Rows and whether each has a hidden trait (one of two labels; each part has its own)
In the rows, 128 means zero.
[155 126 148 141 112 117 118 134 132 108 122 140 131 108 161 112  89 159
  82 111 132 140 163 131 190 191 121 152 125 114  85 141 146 148 132 148
 147 159 175 134 129 138 174 162 125 114 110 146 199 154 121 116 148 101
 117 119 151  98 138 140 138 129 124 136 135 123 104 255 115 126 193 141
 140 142 114 118 105 114 115 118 151 169 168 157 166 161 131 148 132  97
 138 178 118 108  95  77 111 175 122  74 164 134 124  99 147  88 120  99
 172 141 164 123  88 170 140  94 133 148 156 176 153 126 170 118]
Q
[100  96  88 143 159 113 102 110 121 144 137 125 152 113 103 139 117 128
 145 120 128 134 101 120 145 152 137 127 133 153 144 139 146 129 124 150
 122  78 121 139 114 136 114 148 132 127  90 124  94  71 146 129 138 139
 106 105  96 132 137 136 138 178 129 140 134 116 127 131 117 137 122 121
 136 141 146 110 130 126 131 137 132 111 133  79  99 118 145  88 112 154
 127 127 126 166 140 196 149  72 143 131 161  96 117 115 146 162 150 126
 123 138 123 154 145 133  85 108 141 122  92 159 142 111 113 135]
S
[140 115 122 140 120 120 106 129 127 120 113 139 136 121 140 131  93 157
 108 114 130 146 155 127 182 176 111 143 123 129 114 147 144 145 131 139
 142 123 170 136 126 141 154 153 128 117  97 146 186 130 124 121 142 103
 119 117 129  99 133 139 141 149 122 146 134 122 104 233 113 127 153 133
 137 145 132 114  96 115 125 118 149 141 171 143 156 152 137 155 118 104
 148 172 110 127 108 107 118 164 132  85 165 128 126  93 157 102 132 107
 163 138 156 113 103 173 121  98 142 130 134 162 145 127 155 125]
Q
[ 63  77  62 140 195 106  88  91 111 191 146 108 151 115  73 166 145  97
 207 120 130 128  60 111 129 131 148 109 140 172 174 125 136 113 118 154
 105  16  87 149 102 131  78 141 134 141  69 109  20  17 155 141 133 154
  82  81  41 162 136 125 137 193 136 141 136 111 140  13 123 138  31 108
 130 155 171 109 144 138 147 152 121  97 128  36  53  84 158  23 118 177
 142  86 132 203 172 255 182  23 154 170 143  64 120 162 157 207 179 134
  86 149  93 176 195  97  66 121 138  98  45 161 139  89  50 147]
S
[138 119 136 154 129 124 108 139 127 102 103 140 121 114 144 106  87 153
  91 110 131 142 173 127 186 183 123 154 123 107  99 151 139 146 130 148
 146 160 180 137 129 134 157 166 128 118 102 150 227 158 120 124 152 106
 110 119 124 101 137 139 151 141 125 146 133 124 101 246 113 127 178 135
 135 136 122 114 102 117 122 115 146 148 172 149 142 152 137 172 117  98
 153 175 123 120  99  74 114 159 129  78 182 121 123  92 144 118 133 108
 165 147 155 123  89 168 117  86 143 136 144 148 145 130 170 117]
Q
[127 105 109 129 142 115 106 111 124 144 136 126 154 110 126 138 106 140
 115 118 130 135 112 122 162 164 131 128 135 151 129 136 155 134 126 144
 130  95 131 139 113 141 131 147 129 124  92 129 110  92 141 120 140 124
 113 110 110 121 130 137 129 173 126 134 138 116 125 161 118 130 121 128
 139 155 137 113 125 125 128 131 144 138 149 109 138 133 137 100 127 129
 130 141 115 151 136 161 140 110 134 114 154 112 122 124 162 140 145 113
 134 134 141 141 134 146 116 103 139 127 114 173 145 114 116 136]
S
[112 105 107 141 161 116 118 102 123 168 162 112 159 101 131 123 123 127
 141 121 129 123  84 122 144 153 149 122 141 149 129 124 150 120 125 161
 110  63 114 141 113 139 116 145 126 127 104 120  80  54 159 119 132 146
 104 101 105 141 142 129 133 160 135 124 133 113 134 127 125 142 138 126
 143 140 137 118 138 132 123 148 131 136 114  63  95 120 136  63 126 156
 109 105 136 163 130 216 147  63 141 132 146  85 114 135 144 175 152 122
 130 139 110 178 159 109 100 109 132 142  94 164 146  99  95 129]
S
[120 105  99 129 149 116 100 101 124 163 154 117 167 105 127 135 119 129
 137 122 129 128  89 121 153 157 140 120 141 159 133 130 155 128 127 154
 114  77 114 139 111 140 118 141 128 125  90 118  69  68 159 120 136 145
 110  98 110 133 135 133 125 168 132 126 137 115 138 111 121 135 118 126
 142 147 143 116 139 129 126 144 137 136 128  86 114 123 139  74 124 152
 116 117 127 154 150 200 152  76 142 135 142  95 117 137 164 162 151 119
 122 134 125 164 155 122 112 109 133 136  99 173 143 102  94 137]
S
[104  89  83 135 152 112  84 124 119 123 103 130 138 128  89 163 106 134
 140 119 127 143 134 116 155 158 106 131 128 156 149 149 139 135 126 131
 135  92 143 141 118 137 120 139 136 127  79 137 122  92 134 137 149 122
 112 118  87 121 128 145 143 187 122 157 135 116 118 152 109 130  62 119
 131 150 155 107 119 120 141 122 142  98 155 107 134 125 148 124 104 127
 160 148 117 170 135 168 138 121 141 111 170 107 125  97 172 145 148 132
 127 133 143 124 131 155  86  97 151 102  93 145 142 121 122 142]
S
[180 135 161 145  79 133 114 148 134  50 102 151 124 115 163  93  73 179
  54 110 128 149 218 134 180 188  99 161 121 102  76 157 147 155 139 132
 154 215 217 128 142 140 210 148 129 103 119 161 255 198 105 112 152  94
 147 138 177  74 132 150 140 117 118 143 135 126  91 255 109 122 252 144
 139 122  99 113  91 109 111 104 155 155 181 199 207 186 119 225 113  75
 155 206 115  86  87   1  82 230 115  47 183 165 119  69 143  46 122  97
 201 129 191  91  52 207 144  80 146 154 180 157 142 147 219 115]
Q
[135 105 101 119 131 115 100 121 124 115 115 139 152 127 116 163 100 151
 118 120 127 149 137 119 157 166  91 131 125 161 137 149 157 140 128 128
 141 126 152 135 118 144 138 140 131 121  95 136 132 111 134 124 147 113
 123 129 106 107 124 148 127 178 118 150 136 120 118 189 106 126 108 127
 138 157 143 109 118 112 139 120 154 108 158 131 193 150 135 137 110 113
 144 168 103 152 135 140 119 158 129 107 164 130 128  97 175 119 136 117
 146 119 158 103 118 169 115  89 142 113 120 163 145 123 140 141]
Q
[125 108 119 130 134 113 106 121 125 128 125 131 151 111 129 134 104 146
 116 118 130 139 130 123 169 164 121 132 132 149 120 141 150 138 129 145
 134 112 146 139 119 140 137 151 129 123 105 134 150 111 135 121 143 114
 114 115 113 117 132 139 133 163 123 137 137 117 121 172 118 129 126 130
 138 156 132 114 112 120 129 128 143 144 154 130 174 142 140 120 126 121
 138 153 114 144 125 124 134 128 130 110 156 109 122 120 167 130 134 110
 144 136 145 132 123 156 116  98 139 130 119 175 146 117 133 133]
S
[ 84  94  55 129 183 107 110  99 119 183 155 109 169 122  79 170 139 115
 169 129 125 128  69 111 103 131 129 108 136 176 176 127 150 113 121 148
 105  31  82 141 106 141  78 124 130 134  90 114  35  16 175 129 133 155
 115 106  66 155 136 135 121 209 131 136 128 114 147  46 122 144  48 111
 140 152 160 109 149 134 149 153 126  80 108  31  80  98 144  39 100 173
 113 104 129 205 166 253 166  15 149 163 149  77 117 121 162 208 168 145
  97 121 105 164 175 101  66 112 135 111  61 146 142  95  68 145]
S
